Below are the code and all the weights of a small trained network. Each question names an input and a class and asks about switching units off, where a switched-off unit gives its printed mean instead of its output.

import numpy as np


def w(rows, s, z=0):
    codes = np.array(rows[::2]) - 128.0
    scale = np.full(codes.shape[1], s)
    scale[-1] = z or s
    return codes * scale


def f(y):
    return np.maximum(y, 0)


def log_softmax(a):
    a = a - a.max(-1, keepdims=True)
    return a - np.log(np.exp(a).sum(-1, keepdims=True))


def net(x, mask):
    res = np.array(x, float).reshape(1, 6) / 4 @ E
    y = f(res @ A[0][:, :-1].T + A[0][:, -1])
    res = res + np.where(mask, y, B[0][:, -1]) @ B[0][:, :-1]
    return log_softmax(res[-1] @ U[:, :-1].T + U[:, -1])


A, B = {}, {}
E = w([
[130,170,140,152,138],'x0',
[128,117,125,122,125],'x1',
[87,3,146,200,173],'x2',
[128,119,126,123,126],'x3',
[20,126,96,151,57],'x4',
[218,108,127,188,59],'x5',
],0.014)
A[0] = w([
[187,105,144,143,62,38],'neuron 1',
[44,138,139,115,118,107],'neuron 2',
[176,110,142,170,72,3],'neuron 3',
[91,149,121,125,65,91],'neuron 4',
[94,98,136,156,166,154],'neuron 5',
[219,116,150,79,207,32],'neuron 6',
[127,188,126,89,68,125],'neuron 7',
[143,220,148,126,161,161],'neuron 8',
[63,152,138,83,200,66],'neuron 9',
[136,176,72,85,99,187],'neuron 10',
[72,124,41,129,72,126],'neuron 11',
[218,113,185,80,223,101],'neuron 12',
[169,123,72,47,74,155],'neuron 13',
[29,147,107,176,36,80],'neuron 14',
[62,149,149,53,194,43],'neuron 15',
[82,61,133,253,136,169],'neuron 16',
[86,122,152,72,174,69],'neuron 17',
[95,149,68,109,190,54],'neuron 18',
[69,148,82,106,173,69],'neuron 19',
[126,120,122,174,37,90],'neuron 20',
[144,180,124,33,71,153],'neuron 21',
[111,78,151,171,162,170],'neuron 22',
[135,211,95,38,82,177],'neuron 23',
[155,138,116,164,133,49],'neuron 24',
[181,127,127,199,28,73],'neuron 25',
[170,112,138,169,64,111],'neuron 26',
[83,80,155,194,196,177],'neuron 27',
],0.013,0.003)
B[0] = w([
[161,164,68,137,190,181],'neuron 1',
[99,163,146,85,182,187],'neuron 2',
[171,201,46,127,136,178],'neuron 3',
[127,123,188,105,149,174],'neuron 4',
[129,104,128,195,89,186],'neuron 5',
[65,144,206,74,175,230],'neuron 6',
[162,87,147,207,90,204],'neuron 7',
[113,91,129,126,116,206],'neuron 8',
[143,145,49,121,109,203],'neuron 9',
[144,99,170,197,84,202],'neuron 10',
[113,147,197,81,163,198],'neuron 11',
[49,182,221,78,171,249],'neuron 12',
[132,122,136,134,86,192],'neuron 13',
[38,153,243,59,204,230],'neuron 14',
[120,169,2,145,163,210],'neuron 15',
[168,63,151,171,109,254],'neuron 16',
[161,182,67,149,138,181],'neuron 17',
[140,176,76,109,129,172],'neuron 18',
[127,219,55,96,126,181],'neuron 19',
[75,169,103,89,172,187],'neuron 20',
[149,63,141,184,51,228],'neuron 21',
[156,70,135,177,54,204],'neuron 22',
[181,14,143,160,95,250],'neuron 23',
[102,152,116,136,139,147],'neuron 24',
[143,162,20,66,157,209],'neuron 25',
[103,178,63,120,163,185],'neuron 26',
[169,112,163,192,27,230],'neuron 27',
],0.0095,0.017)
U = w([
[149,81,164,182,55,124],'0',
[73,151,228,41,177,241],'1',
[127,163,4,93,149,5],'2',
],0.018,0.0021)

Each question gives the input, the list of numbers given to net, and the class t.
The units are the neurons (one row each of A and B). Each row of codes is followed by its name. A weight is (code - 128) times the scale printed after its matrix; where a second scale follows, it is the last column's (A, B and U).
mask holds one flag per neuron, in row order. A switched-off neuron (its flag False) gives its mean, the last column of its row in B, instead of its output. The means were averaged over made-up inputs and are rounded, as every weight is.
A unit's drop is (log p(t) with every unit on - log p(t) with that unit switched off) / (log p(t) with every unit on - log p(t) with every unit switched off).
The circuit of an input: a set's keep is (log p(t) with only the set's units on - log p(t) with every unit switched off) / (log p(t) with every unit on - log p(t) with every unit switched off). Starting from the 12 units with the biggest drops (on a tie, the unit counted first), units are removed one at a time, each time the one whose removal leaves the highest keep (on an exact tie, the one counted first), for as long as the keep stays at least 0.8.
units of the circuit, in order: the units of the circuit, biggest drop first
most important unit: the unit with the biggest drop
top k neurons: the k neurons with the biggest drops, biggest first
drop of u: that unit's drop, to one decimal
input [5,4,4,-1,2,5], class 2: most important unit : neuron 25
input [-1,-2,7,-7,5,-7], class 0: top 3 neurons : neuron 27; neuron 16; neuron 22
input [2,4,6,5,-2,-6], class 0: top 3 neurons : neuron 27; neuron 22; neuron 25
input [1,0,0,8,0,1], class 2: top 2 neurons : neuron 14; neuron 12
input [0,-3,6,1,7,-3], class 1: top 4 neurons : neuron 14; neuron 2; neuron 11; neuron 23
input [-1,0,-5,0,-4,-5], class 0: top 3 neurons : neuron 23; neuron 21; neuron 25
input [-8,3,4,4,-6,-7], class 2: top 4 neurons : neuron 15; neuron 14; neuron 17; neuron 9
input [-4,6,0,6,-3,-4], class 2: top 2 neurons : neuron 14; neuron 15
input [0,-4,4,-5,6,6], class 1: top 3 neurons : neuron 14; neuron 15; neuron 11
input [-7,8,-8,-7,7,-6], class 0: top 2 neurons : neuron 23; neuron 21
input [0,3,6,-1,-1,-6], class 0: top 3 neurons : neuron 27; neuron 22; neuron 25
input [7,3,4,8,-6,0], class 1: drop of neuron 12 : 0.5
input [2,6,-1,4,8,7], class 1: drop of neuron 14 : 1.1
input [2,-7,-4,4,6,5], class 1: units of the circuit, in order : neuron 14
input [1,-2,1,3,-5,7], class 2: drop of neuron 23 : 0.0
